Below is a small trained network, with its code and all its weights. Each question gives an input and a class and asks what happens when units are switched off, that is, made to give their printed mean instead of their output.

import numpy as np


def w(rows, s, z=0):
    codes = np.array(rows[::2]) - 128.0
    scale = np.full(codes.shape[1], s)
    scale[-1] = z or s
    return codes * scale


def f(y):
    return y / 2 * (1 + np.tanh(0.7978845608 * (y + 0.044715 * y**3)))


def log_softmax(a):
    a = a - a.max(-1, keepdims=True)
    return a - np.log(np.exp(a).sum(-1, keepdims=True))


def net(x, mask):
    res = np.array(x, float).reshape(1, 4) / 4 @ E
    y = f(res @ A[0][:, :-1].T + A[0][:, -1])
    res = res + np.where(mask, y, B[0][:, -1]) @ B[0][:, :-1]
    return log_softmax(res[-1] @ U[:, :-1].T + U[:, -1])


A, B = {}, {}
E = w([
[205,2,63,155,117,191,165,117,251,248,121,191],'x0',
[117,73,134,170,87,120,129,128,159,78,165,112],'x1',
[78,118,102,155,194,241,231,67,92,123,201,76],'x2',
[101,60,155,80,92,192,32,84,105,145,27,30],'x3',
],0.0079)
A[0] = w([
[57,90,82,119,184,227,254,47,97,103,148,100,135],'neuron 0',
[169,138,164,110,16,17,79,224,169,187,88,124,102],'neuron 1',
[102,149,96,169,175,206,162,28,124,128,166,68,122],'neuron 2',
[70,112,67,156,153,196,157,100,88,146,177,90,109],'neuron 3',
[174,117,120,114,125,33,101,177,163,112,85,122,84],'neuron 4',
[166,132,151,137,138,121,98,122,125,126,125,147,69],'neuron 5',
[71,168,183,86,160,133,76,148,106,48,135,64,109],'neuron 6',
[96,128,79,139,163,112,134,103,176,178,93,130,96],'neuron 7',
[143,113,86,157,124,113,136,48,174,162,105,142,54],'neuron 8',
[115,177,44,136,136,79,189,193,142,120,210,197,41],'neuron 9',
[127,119,92,130,146,113,119,104,136,102,119,126,121],'neuron 10',
[92,147,52,152,135,164,150,66,134,134,170,72,59],'neuron 11',
[218,113,95,128,51,6,49,227,138,113,47,179,98],'neuron 12',
[102,172,157,104,145,93,91,145,52,50,143,83,126],'neuron 13',
[68,146,76,121,175,177,185,75,146,146,163,46,82],'neuron 14',
[134,119,128,141,154,160,152,126,99,141,154,99,21],'neuron 15',
[205,89,90,150,96,211,107,134,189,223,77,145,138],'neuron 16',
[150,149,95,146,111,140,103,182,148,115,128,102,78],'neuron 17',
[187,162,141,169,176,118,166,217,131,107,190,181,26],'neuron 18',
[128,209,80,138,127,70,177,138,174,120,194,125,4],'neuron 19',
[96,106,117,99,92,203,16,88,144,118,67,59,16],'neuron 20',
[211,24,93,102,122,133,154,51,196,219,84,134,125],'neuron 21',
[170,158,117,144,185,56,178,185,163,95,186,192,23],'neuron 22',
[87,149,148,97,131,85,146,83,59,98,98,96,127],'neuron 23',
[197,81,76,136,148,189,148,169,194,132,99,157,107],'neuron 24',
[219,76,39,122,159,137,141,131,189,161,137,161,130],'neuron 25',
[104,62,161,85,74,230,54,66,105,144,28,37,42],'neuron 26',
[137,119,124,135,96,128,93,45,141,137,79,55,50],'neuron 27',
[92,224,176,138,134,67,105,130,13,30,126,59,134],'neuron 28',
[123,172,137,148,142,136,114,72,153,130,79,167,119],'neuron 29',
[197,71,68,151,169,214,138,92,194,127,82,198,118],'neuron 30',
[215,126,151,127,39,56,58,154,152,137,69,170,88],'neuron 31',
[96,101,108,129,195,159,193,87,88,131,170,113,75],'neuron 32',
[152,157,171,174,135,138,160,149,121,140,114,150,56],'neuron 33',
],0.0064,0.0025)
B[0] = w([
[79,147,72,82,133,75,50,76,164,200,146,147,201],'neuron 0',
[67,176,52,80,104,103,52,79,172,163,101,127,210],'neuron 1',
[53,130,34,86,139,98,85,90,196,171,128,134,179],'neuron 2',
[98,164,99,100,125,114,82,120,159,164,121,152,168],'neuron 3',
[101,118,96,110,105,141,117,75,155,172,150,135,170],'neuron 4',
[134,100,137,99,125,119,119,137,149,136,139,126,129],'neuron 5',
[142,162,162,133,77,156,157,170,95,92,153,95,202],'neuron 6',
[131,124,129,133,126,126,123,149,130,110,139,107,141],'neuron 7',
[143,129,143,108,93,140,145,154,93,105,153,106,146],'neuron 8',
[188,2,217,231,204,92,150,96,127,139,53,190,187],'neuron 9',
[141,167,137,135,103,135,127,105,98,144,120,146,127],'neuron 10',
[89,127,120,103,120,144,91,98,180,128,127,144,152],'neuron 11',
[56,147,75,66,162,108,44,53,169,189,167,139,226],'neuron 12',
[135,182,153,112,66,198,164,175,79,88,179,95,210],'neuron 13',
[77,120,86,91,152,107,104,109,179,159,141,160,170],'neuron 14',
[139,116,105,113,114,148,103,105,157,136,130,144,133],'neuron 15',
[162,199,141,156,71,180,173,176,62,59,202,68,203],'neuron 16',
[112,124,134,130,129,141,119,138,141,129,110,121,127],'neuron 17',
[173,80,160,171,159,104,148,125,130,131,91,183,172],'neuron 18',
[173,122,156,142,149,123,150,133,132,135,109,156,161],'neuron 19',
[181,25,175,202,209,88,162,116,157,150,59,203,184],'neuron 20',
[130,174,158,126,65,172,169,179,78,73,168,110,208],'neuron 21',
[179,68,167,184,188,75,160,121,104,138,67,203,184],'neuron 22',
[164,158,122,131,110,151,149,135,107,128,136,81,179],'neuron 23',
[118,147,162,107,103,158,132,177,69,82,169,68,177],'neuron 24',
[153,164,111,131,88,204,148,190,87,95,152,61,191],'neuron 25',
[226,30,203,214,218,54,191,131,157,145,13,226,209],'neuron 26',
[145,106,164,145,158,124,153,111,122,153,107,169,154],'neuron 27',
[129,173,175,113,95,172,163,191,67,53,202,69,253],'neuron 28',
[114,148,103,164,143,131,123,147,148,114,142,136,131],'neuron 29',
[124,179,149,100,97,180,164,147,82,97,149,71,189],'neuron 30',
[94,130,97,94,114,103,85,87,175,168,154,142,199],'neuron 31',
[94,128,106,108,132,94,83,70,148,154,133,129,163],'neuron 32',
[134,144,123,147,121,119,121,128,137,121,118,154,130],'neuron 33',
],0.0066,0.013)
U = w([
[129,171,157,101,52,197,172,246,96,39,194,42,203],'0',
[2,141,43,44,132,114,22,72,164,188,135,136,179],'1',
[226,64,201,216,214,102,185,150,134,128,23,193,3],'2',
],0.0079,0.00037)

Each question gives the input, the list of numbers given to net, and the class t.
The units are the neurons (one row each of A and B). Each row of codes is followed by its name. A weight is (code - 128) times the scale printed after its matrix; where a second scale follows, it is the last column's (A, B and U).
mask holds one flag per neuron, in row order. A switched-off neuron (its flag False) gives its mean, the last column of its row in B, instead of its output. The means were averaged over made-up inputs and are rounded, as every weight is.
A unit's drop is (log p(t) with every unit on - log p(t) with that unit switched off) / (log p(t) with every unit on - log p(t) with every unit switched off).
The circuit of an input: a set's keep is (log p(t) with only the set's units on - log p(t) with every unit switched off) / (log p(t) with every unit on - log p(t) with every unit switched off). Starting from the 12 units with the biggest drops (on a tie, the unit counted first), units are removed one at a time, each time the one whose removal leaves the highest keep (on an exact tie, the one counted first), for as long as the keep stays at least 0.8.
units of the circuit, in order: the units of the circuit, biggest drop first
unit that matters most: the unit with the biggest drop
top k neurons: the k neurons with the biggest drops, biggest first
drop when u is switched off: that unit's drop, to one decimal
input [-1,-5,5,8], class 2: units of the circuit, in order : [neuron 26]
input [0,-1,0,1], class 2: top 4 neurons : [neuron 28; neuron 12; neuron 1; neuron 13]
input [6,-7,0,-6], class 0: top 4 neurons : [neuron 26; neuron 25; neuron 16; neuron 30]
input [7,7,-7,-1], class 0: top 2 neurons : [neuron 16; neuron 21]
input [-6,-2,7,-4], class 1: top 2 neurons : [neuron 0; neuron 2]
input [8,-7,7,-8], class 0: top 4 neurons : [neuron 25; neuron 30; neuron 26; neuron 24]
input [8,8,0,8], class 0: top 2 neurons : [neuron 16; neuron 21]
input [-5,1,-6,-6], class 1: top 4 neurons : [neuron 12; neuron 26; neuron 1; neuron 20]
input [-5,-8,-6,4], class 1: top 2 neurons : [neuron 12; neuron 1]
input [-6,-3,7,1], class 1: top 4 neurons : [neuron 0; neuron 2; neuron 14; neuron 16]
input [8,5,-8,4], class 0: top 3 neurons : [neuron 16; neuron 21; neuron 25]
input [8,-6,-5,8], class 0: top 3 neurons : [neuron 16; neuron 21; neuron 30]
input [6,0,-6,2], class 0: top 3 neurons : [neuron 16; neuron 21; neuron 25]
input [-5,-7,-2,-6], class 2: top 2 neurons : [neuron 9; neuron 22]
input [-1,1,2,3], class 2: unit that matters most : neuron 12
input [1,7,0,8], class 2: drop when neuron 23 is switched off : 0.0
input [-4,-8,7,-6], class 1: drop when neuron 0 is switched off : 0.1
input [-3,2,-7,6], class 1: drop when neuron 1 is switched off : 0.4
